Below are the code and all the weights of a small trained network. Each question names an input and a class and asks about switching units off, where a switched-off unit gives its printed mean instead of its output.

import numpy as np


def w(rows, s, z=0):
    codes = np.array(rows[::2]) - 128.0
    scale = np.full(codes.shape[1], s)
    scale[-1] = z or s
    return codes * scale


def f(y):
    return y / 2 * (1 + np.tanh(0.7978845608 * (y + 0.044715 * y**3)))


def log_softmax(a):
    a = a - a.max(-1, keepdims=True)
    return a - np.log(np.exp(a).sum(-1, keepdims=True))


def net(x, mask):
    res = np.array(x, float).reshape(1, 7) / 4 @ E
    y = f(res @ A[0][:, :-1].T + A[0][:, -1])
    res = res + np.where(mask, y, B[0][:, -1]) @ B[0][:, :-1]
    return log_softmax(res[-1] @ U[:, :-1].T + U[:, -1])


A, B = {}, {}
E = w([
[82,54,138],'x0',
[22,254,84],'x1',
[131,122,118],'x2',
[207,233,111],'x3',
[146,150,123],'x4',
[119,119,119],'x5',
[138,140,130],'x6',
],0.0047)
A[0] = w([
[53,143,103,145],'n1',
[180,187,180,176],'n2',
[184,76,106,44],'n3',
[108,169,98,154],'n4',
[198,144,92,20],'n5',
[51,78,162,177],'n6',
[181,206,114,131],'n7',
[190,43,109,118],'n8',
[93,143,85,145],'n9',
[114,96,166,1],'n10',
[2,193,63,38],'n11',
],0.013,0.0049)
B[0] = w([
[204,69,166,195],'n1',
[100,2,145,207],'n2',
[183,103,211,142],'n3',
[147,44,173,188],'n4',
[89,105,120,123],'n5',
[122,83,109,224],'n6',
[97,35,150,218],'n7',
[162,212,202,215],'n8',
[139,102,177,167],'n9',
[205,63,178,108],'n10',
[216,124,233,253],'n11',
],0.008,0.0045)
U = w([
[185,131,154,134],'0',
[113,93,126,194],'1',
[120,135,139,196],'2',
[126,124,122,203],'3',
[144,96,112,134],'4',
[136,110,113,127],'5',
[33,186,176,247],'6',
[6,205,97,2],'7',
],0.016,0.006)

Each question gives the input, the list of numbers given to net, and the class t.
The units are the neurons (one row each of A and B). Each row of codes is followed by its name. A weight is (code - 128) times the scale printed after its matrix; where a second scale follows, it is the last column's (A, B and U).
mask holds one flag per neuron, in row order. A switched-off neuron (its flag False) gives its mean, the last column of its row in B, instead of its output. The means were averaged over made-up inputs and are rounded, as every weight is.
A unit's drop is (log p(t) with every unit on - log p(t) with that unit switched off) / (log p(t) with every unit on - log p(t) with every unit switched off).
The circuit of an input: a set's keep is (log p(t) with only the set's units on - log p(t) with every unit switched off) / (log p(t) with every unit on - log p(t) with every unit switched off). Starting from all 11 units, units are removed one at a time, each time the one whose removal leaves the highest keep (on an exact tie, the one counted first), for as long as the keep stays at least 0.8.
units of the circuit, in order: the units of the circuit, biggest drop first
most important unit: the unit with the biggest drop
k most important neurons: the k neurons with the biggest drops, biggest first
drop when u is switched off: that unit's drop, to one decimal
input [-4,-4,-4,8,3,-8,8], class 1: most important unit -> n2
input [5,-8,7,-8,-7,-5,8], class 0: 3 most important neurons -> [n8, n3, n10]
input [-8,2,-6,7,-4,2,3], class 4: 2 most important neurons -> [n2, n7]
input [-5,-6,6,8,7,-1,-7], class 1: 2 most important neurons -> [n2, n7]
input [4,-1,-8,5,-6,5,-2], class 6: units of the circuit, in order -> [n1, n11, n4]
input [2,6,5,2,5,2,3], class 0: 2 most important neurons -> [n11, n1]
input [3,6,3,3,-5,6,-4], class 0: units of the circuit, in order -> [n11, n1]
input [1,6,8,8,5,-1,4], class 1: 2 most important neurons -> [n7, n2]
input [1,8,4,6,-1,-8,0], class 0: drop when n1 is switched off -> 0.1
input [-1,4,-1,7,3,-5,5], class 1: drop when n7 is switched off -> 0.3
input [-7,8,4,1,5,-2,1], class 0: drop when n1 is switched off -> 0.1
